Below are the code and all the weights of a small trained network. Each question names an input and a class and asks about switching units off, where a switched-off unit gives its printed mean instead of its output.

import numpy as np


def w(rows, s, z=0):
    codes = np.array(rows[::2]) - 128.0
    scale = np.full(codes.shape[1], s)
    scale[-1] = z or s
    return codes * scale


def norm(h):
    return h / np.sqrt((h * h).mean(-1, keepdims=True) + 1e-5)


def f(y):
    return y / 2 * (1 + np.tanh(0.7978845608 * (y + 0.044715 * y**3)))


def log_softmax(a):
    a = a - a.max(-1, keepdims=True)
    return a - np.log(np.exp(a).sum(-1, keepdims=True))


def net(x, mask):
    res = np.array(x, float).reshape(1, 7) / 4 @ E
    u = 0
    for l in range(2):
        y = f(norm(res) @ A[l][:, :-1].T + A[l][:, -1])
        res = res + np.where(mask[u : u + 10], y, B[l][:, -1]) @ B[l][:, :-1]
        u += 10
    return log_softmax(norm(res)[-1] @ U[:, :-1].T + U[:, -1])


A, B = {}, {}
E = w([
[137,128,90,146,111,132,134,98],'x0',
[136,137,135,147,137,142,108,133],'x1',
[98,236,193,169,1,110,167,124],'x2',
[189,175,64,109,73,81,73,173],'x3',
[111,75,124,121,101,125,136,162],'x4',
[93,104,125,94,107,118,135,146],'x5',
[171,85,195,111,109,68,109,33],'x6',
],0.0093)
A[0] = w([
[184,84,155,95,116,63,46,87,52],'L0N1',
[178,72,100,55,185,154,94,148,81],'L0N2',
[185,119,81,87,104,60,36,174,44],'L0N3',
[80,82,170,148,156,179,101,68,77],'L0N4',
[126,81,96,123,160,118,45,78,116],'L0N5',
[163,58,65,110,255,50,111,102,4],'L0N6',
[177,98,167,133,94,84,82,76,42],'L0N7',
[120,85,135,136,145,47,79,59,7],'L0N8',
[223,147,70,54,120,49,75,191,85],'L0N9',
[127,143,88,151,159,167,154,185,39],'L0N10',
],0.0094,0.0034)
B[0] = w([
[195,61,167,71,109,222,180,185,206],'L0N1',
[103,222,151,202,66,111,91,124,221],'L0N2',
[155,144,72,143,97,206,139,86,199],'L0N3',
[140,45,116,118,136,199,180,128,199],'L0N4',
[128,104,210,87,55,91,182,185,200],'L0N5',
[49,146,163,190,119,18,28,141,255],'L0N6',
[173,51,152,119,186,133,79,255,187],'L0N7',
[222,82,170,76,169,163,223,138,179],'L0N8',
[99,217,95,119,135,235,134,38,224],'L0N9',
[162,109,62,80,184,95,176,109,159],'L0N10',
],0.0078,0.0066)
A[1] = w([
[88,85,156,165,200,141,216,128,67],'L1N1',
[64,150,175,246,49,85,17,109,229],'L1N2',
[122,147,68,166,163,81,132,124,3],'L1N3',
[118,82,109,139,141,127,2,145,82],'L1N4',
[101,162,129,159,102,62,125,128,105],'L1N5',
[37,46,138,186,222,109,163,108,114],'L1N6',
[153,155,65,146,132,190,138,117,137],'L1N7',
[112,155,44,162,197,126,153,196,73],'L1N8',
[97,174,30,136,202,129,154,189,125],'L1N9',
[61,190,74,174,158,89,178,197,84],'L1N10',
],0.009,0.005)
B[1] = w([
[98,141,76,134,139,188,68,113,172],'L1N1',
[73,118,148,125,142,25,129,171,254],'L1N2',
[137,51,181,97,94,178,235,164,126],'L1N3',
[82,164,119,202,85,52,131,195,143],'L1N4',
[72,74,230,148,107,65,156,164,149],'L1N5',
[105,209,2,162,56,166,116,55,197],'L1N6',
[99,129,81,140,84,163,134,73,173],'L1N7',
[174,67,235,78,144,135,166,156,157],'L1N8',
[227,12,215,96,160,139,134,133,177],'L1N9',
[190,54,197,77,171,63,117,119,174],'L1N10',
],0.0091,0.0098)
U = w([
[16,149,196,187,86,2,66,183,132],'0',
[203,12,210,46,182,214,198,163,5],'1',
[43,213,33,168,76,231,93,69,182],'2',
],0.0074,0.0029)

Each question gives the input, the list of numbers given to net, and the class t.
The units are the neurons (one row each of A and B). Each row of codes is followed by its name. A weight is (code - 128) times the scale printed after its matrix; where a second scale follows, it is the last column's (A, B and U).
mask holds one flag per neuron, layer by layer. A switched-off neuron (its flag False) gives its mean, the last column of its row in B, instead of its output. The means were averaged over made-up inputs and are rounded, as every weight is.
A unit's drop is (log p(t) with every unit on - log p(t) with that unit switched off) / (log p(t) with every unit on - log p(t) with every unit switched off).
The circuit of an input: a set's keep is (log p(t) with only the set's units on - log p(t) with every unit switched off) / (log p(t) with every unit on - log p(t) with every unit switched off). Starting from the 12 units with the biggest drops (on a tie, the unit counted first), units are removed one at a time, each time the one whose removal leaves the highest keep (on an exact tie, the one counted first), for as long as the keep stays at least 0.8.
circuit, biggest first: the units of the circuit, biggest drop first
most important unit: the unit with the biggest drop
k most important neurons: the k neurons with the biggest drops, biggest first
top k neurons in layer l: the k neurons of layer l with the biggest drops, biggest first
drop of u: that unit's drop, to one decimal
input [3,-6,-6,2,-4,-4,-4], class 0: most important unit : L0N6
input [7,-7,6,7,0,6,-8], class 1: 4 most important neurons : L0N6, L1N9, L0N2, L1N10
input [-1,4,2,7,-7,-7,-7], class 1: circuit, biggest first : L1N9, L0N2
input [-4,6,4,-2,4,0,5], class 1: 3 most important neurons : L0N6, L0N2, L1N2
input [-4,-1,-6,2,-1,3,-6], class 0: 2 most important neurons : L0N6, L0N2
input [-8,3,-1,6,2,-5,-6], class 1: 4 most important neurons : L1N9, L0N10, L1N8, L1N6
input [3,-3,-6,-6,-3,-1,-4], class 0: top 2 neurons in layer 0 : L0N6, L0N2
input [5,-7,6,7,-4,2,3], class 2: circuit, biggest first : L0N6, L0N9
input [3,-3,4,-5,-4,1,1], class 2: 4 most important neurons : L0N6, L0N2, L0N4, L0N5
input [8,7,-4,-4,5,3,-3], class 0: 3 most important neurons : L0N6, L0N2, L0N8
input [4,8,-1,-5,7,-8,-7], class 1: 3 most important neurons : L1N9, L1N8, L0N10
input [5,5,-3,-6,-6,-4,3], class 2: 2 most important neurons : L1N6, L0N4
input [-3,-6,3,-2,7,3,-4], class 1: 4 most important neurons : L0N6, L0N2, L1N2, L0N5
input [-5,-2,-4,7,4,3,0], class 2: circuit, biggest first : L0N9
input [7,-4,-4,-4,8,-2,3], class 0: 4 most important neurons : L0N6, L0N2, L0N9, L0N5
input [-1,-4,-8,7,-7,5,-7], class 0: top 3 neurons in layer 0 : L0N6, L0N2, L0N8
input [-8,8,-1,7,7,1,-8], class 1: 2 most important neurons : L1N9, L1N8
input [-2,7,-2,-7,6,3,-2], class 2: drop of L0N3 : 0.0
input [-8,3,5,-1,-4,-2,-8], class 1: drop of L0N6 : 0.1
input [2,3,-6,0,8,-2,6], class 0: drop of L0N6 : 2.5
